Here is a tiny trained network, its code and every weight. The questions are about switching its units off for an input and a class, where a switched-off unit gives its printed mean instead of its output.

import numpy as np


def w(rows, s, z=0):
    codes = np.array(rows[::2]) - 128.0
    scale = np.full(codes.shape[1], s)
    scale[-1] = z or s
    return codes * scale


def f(y):
    return y / 2 * (1 + np.tanh(0.7978845608 * (y + 0.044715 * y**3)))


def log_softmax(a):
    a = a - a.max(-1, keepdims=True)
    return a - np.log(np.exp(a).sum(-1, keepdims=True))


def net(x, mask):
    res = np.array(x, float).reshape(1, 2) / 4 @ E
    y = f(res @ A[0][:, :-1].T + A[0][:, -1])
    res = res + np.where(mask, y, B[0][:, -1]) @ B[0][:, :-1]
    return log_softmax(res[-1] @ U[:, :-1].T + U[:, -1])


A, B = {}, {}
E = w([
[207,176,167,157,126,120,173,7,149,29,66,71],'x0',
[126,83,255,71,108,109,184,162,59,95,105,230],'x1',
],0.008)
A[0] = w([
[217,199,121,171,105,122,185,54,122,53,114,147,87],'N1',
[151,213,31,192,163,155,114,134,162,122,159,29,105],'N2',
[148,154,190,122,133,107,126,83,165,92,110,78,246],'N3',
[199,155,167,141,151,117,178,3,153,38,35,91,102],'N4',
[157,148,58,189,177,174,49,111,187,145,124,50,150],'N5',
[42,104,98,88,149,157,66,212,72,219,218,184,80],'N6',
[117,87,169,57,125,92,234,148,65,39,115,211,163],'N7',
[136,114,224,41,84,41,161,134,24,45,57,238,85],'N8',
],0.0057,0.011)
B[0] = w([
[198,86,187,79,188,228,71,6,138,163,224,153,168],'N1',
[209,139,81,177,64,110,156,79,122,165,126,67,203],'N2',
[56,59,142,108,107,101,153,214,145,112,112,165,254],'N3',
[101,97,155,91,120,186,76,136,205,167,178,188,209],'N4',
[129,127,60,143,82,100,140,148,115,175,145,113,224],'N5',
[128,91,160,67,115,185,57,107,151,164,207,182,211],'N6',
[129,147,93,178,54,82,139,121,118,161,113,127,241],'N7',
[188,175,65,175,86,67,111,51,93,162,159,92,227],'N8',
],0.012,0.0093)
U = w([
[123,108,143,63,132,163,78,131,157,143,172,176,118],'0',
[185,147,95,194,107,88,134,105,111,154,118,101,98],'1',
[17,102,127,116,133,103,162,247,143,108,70,144,254],'2',
[152,146,138,117,163,153,140,114,121,101,90,125,95],'3',
[161,138,156,120,166,156,147,117,113,96,124,116,93],'4',
[173,147,159,115,165,155,135,132,130,101,103,118,91],'5',
[168,146,135,107,173,132,114,119,120,102,117,130,98],'6',
],0.016,0.0083)

Each question gives the input, the list of numbers given to net, and the class t.
The units are the neurons (one row each of A and B). Each row of codes is followed by its name. A weight is (code - 128) times the scale printed after its matrix; where a second scale follows, it is the last column's (A, B and U).
mask holds one flag per neuron, in row order. A switched-off neuron (its flag False) gives its mean, the last column of its row in B, instead of its output. The means were averaged over made-up inputs and are rounded, as every weight is.
A unit's drop is (log p(t) with every unit on - log p(t) with that unit switched off) / (log p(t) with every unit on - log p(t) with every unit switched off).
The circuit of an input: a set's keep is (log p(t) with only the set's units on - log p(t) with every unit switched off) / (log p(t) with every unit on - log p(t) with every unit switched off). Starting from all 8 units, units are removed one at a time, each time the one whose removal leaves the highest keep (on an exact tie, the one counted first), for as long as the keep stays at least 0.8.
circuit, biggest first: the units of the circuit, biggest drop first
unit that matters most: the unit with the biggest drop
top k neurons: the k neurons with the biggest drops, biggest first
drop when u is switched off: that unit's drop, to one decimal
input [8,-6], class 0: unit that matters most : N4
input [-3,0], class 2: circuit, biggest first : [N1; N8]
input [3,-3], class 2: circuit, biggest first : [N8; N3]
input [-3,-2], class 2: circuit, biggest first : [N1; N8]
input [1,4], class 1: top 2 neurons : [N8; N7]
input [-5,6], class 1: top 2 neurons : [N8; N7]
input [-3,-3], class 2: circuit, biggest first : [N8; N1]
input [-2,-2], class 2: circuit, biggest first : [N8; N1]
input [8,-7], class 0: top 2 neurons : [N4; N1]
input [-3,4], class 1: top 2 neurons : [N3; N4]
input [-1,3], class 2: top 2 neurons : [N2; N1]
input [-4,6], class 1: top 2 neurons : [N8; N7]
input [0,3], class 2: circuit, biggest first : [N2; N1]
input [-6,8], class 1: circuit, biggest first : [N8]
input [4,-2], class 0: top 2 neurons : [N1; N4]
input [-7,8], class 1: top 3 neurons : [N8; N7; N4]
input [4,2], class 0: top 2 neurons : [N1; N4]
input [4,4], class 0: top 2 neurons : [N4; N2]
input [-3,8], class 1: drop when N8 is switched off : 0.1
input [-3,1], class 2: drop when N8 is switched off : 0.2
input [-5,7], class 1: drop when N7 is switched off : 0.3
input [7,-6], class 0: drop when N1 is switched off : 0.2
input [2,-2], class 2: top neuron : [N8]
